Here is a tiny trained network, its code and every weight. The questions are about switching its units off for an input and a class, where a switched-off unit gives its printed mean instead of its output.

import numpy as np


def w(rows, s, z=0):
    codes = np.array(rows[::2]) - 128.0
    scale = np.full(codes.shape[1], s)
    scale[-1] = z or s
    return codes * scale


def f(y):
    return np.maximum(y, 0)


def log_softmax(a):
    a = a - a.max(-1, keepdims=True)
    return a - np.log(np.exp(a).sum(-1, keepdims=True))


def net(x, mask):
    res = np.array(x, float).reshape(1, 8) / 4 @ E
    y = f(res @ A[0][:, :-1].T + A[0][:, -1])
    res = res + np.where(mask, y, B[0][:, -1]) @ B[0][:, :-1]
    return log_softmax(res[-1] @ U[:, :-1].T + U[:, -1])


A, B = {}, {}
E = w([
[101,90,89,171,64,200,147,146,53],'x0',
[118,96,149,148,129,229,94,53,98],'x1',
[255,166,69,161,114,118,88,127,124],'x2',
[145,105,102,179,151,77,93,117,121],'x3',
[146,104,88,55,128,51,65,180,112],'x4',
[103,203,147,150,150,155,58,184,54],'x5',
[89,97,101,214,120,203,31,162,176],'x6',
[105,183,113,120,29,178,37,179,65],'x7',
],0.009)
A[0] = w([
[147,99,59,191,154,58,94,130,124,209],'neuron 1',
[153,66,103,206,163,202,69,89,126,70],'neuron 2',
[96,76,142,2,83,158,175,95,107,131],'neuron 3',
[133,163,130,95,114,123,11,162,136,74],'neuron 4',
[147,192,93,104,162,78,39,180,89,12],'neuron 5',
[52,70,164,153,190,70,151,178,176,150],'neuron 6',
[91,97,115,105,238,127,122,113,199,253],'neuron 7',
],0.009,0.0035)
B[0] = w([
[155,66,55,128,69,172,176,207,172,219],'neuron 1',
[150,204,255,60,148,110,227,27,203,248],'neuron 2',
[144,37,60,152,41,104,199,136,203,235],'neuron 3',
[94,16,68,170,43,110,102,173,110,222],'neuron 4',
[167,90,17,128,178,56,76,180,164,219],'neuron 5',
[216,230,186,158,123,108,209,34,151,237],'neuron 6',
[224,160,172,216,120,80,249,77,137,254],'neuron 7',
],0.0067,0.0097)
U = w([
[116,71,77,190,69,153,119,163,134,215],'0',
[15,192,215,144,144,231,99,106,66,90],'1',
[202,164,171,81,161,58,197,64,186,176],'2',
[131,147,110,55,255,64,82,184,121,2],'3',
],0.0097,0.0055)

Each question gives the input, the list of numbers given to net, and the class t.
The units are the neurons (one row each of A and B). Each row of codes is followed by its name. A weight is (code - 128) times the scale printed after its matrix; where a second scale follows, it is the last column's (A, B and U).
mask holds one flag per neuron, in row order. A switched-off neuron (its flag False) gives its mean, the last column of its row in B, instead of its output. The means were averaged over made-up inputs and are rounded, as every weight is.
A unit's drop is (log p(t) with every unit on - log p(t) with that unit switched off) / (log p(t) with every unit on - log p(t) with every unit switched off).
The circuit of an input: a set's keep is (log p(t) with only the set's units on - log p(t) with every unit switched off) / (log p(t) with every unit on - log p(t) with every unit switched off). Starting from all 7 units, units are removed one at a time, each time the one whose removal leaves the highest keep (on an exact tie, the one counted first), for as long as the keep stays at least 0.8.
units of the circuit, in order: the units of the circuit, biggest drop first
top k neurons: the k neurons with the biggest drops, biggest first
drop of u: that unit's drop, to one decimal
input [5,-2,5,-8,2,0,-8,3], class 0: units of the circuit, in order : [neuron 2; neuron 6]
input [0,0,-8,-2,5,4,-1,1], class 0: top 3 neurons : [neuron 2; neuron 3; neuron 7]
input [5,-1,-7,-1,7,-7,5,0], class 2: units of the circuit, in order : [neuron 6]
input [2,-7,3,3,5,-6,-2,1], class 0: units of the circuit, in order : [neuron 2; neuron 1]
input [-6,-7,-1,-5,2,6,0,7], class 3: top 4 neurons : [neuron 5; neuron 3; neuron 1; neuron 7]
input [2,-8,-4,1,5,6,1,-3], class 3: top 2 neurons : [neuron 2; neuron 5]
input [6,5,-2,-2,-5,-2,0,2], class 1: units of the circuit, in order : [neuron 5; neuron 1]
input [-2,0,-7,-4,-7,1,-8,7], class 0: top 2 neurons : [neuron 3; neuron 2]
input [2,4,-2,5,0,2,1,1], class 1: units of the circuit, in order : [neuron 7; neuron 3; neuron 5]
input [-6,2,5,4,8,5,6,-4], class 0: top 2 neurons : [neuron 4; neuron 1]
input [-7,-6,0,8,8,-2,-5,2], class 3: top 4 neurons : [neuron 5; neuron 2; neuron 3; neuron 4]
input [-3,-5,1,8,8,2,2,5], class 0: top 2 neurons : [neuron 4; neuron 1]
input [-6,-5,1,1,2,5,1,5], class 0: top 2 neurons : [neuron 4; neuron 2]
input [-6,-1,5,5,-6,-3,1,7], class 0: top neuron : [neuron 6]
input [6,7,-7,7,5,-7,2,-1], class 2: drop of neuron 2 : 0.1
input [1,6,3,3,7,5,-1,-4], class 3: drop of neuron 6 : 0.2
input [2,-2,-1,-6,-5,3,0,7], class 1: drop of neuron 7 : 0.2
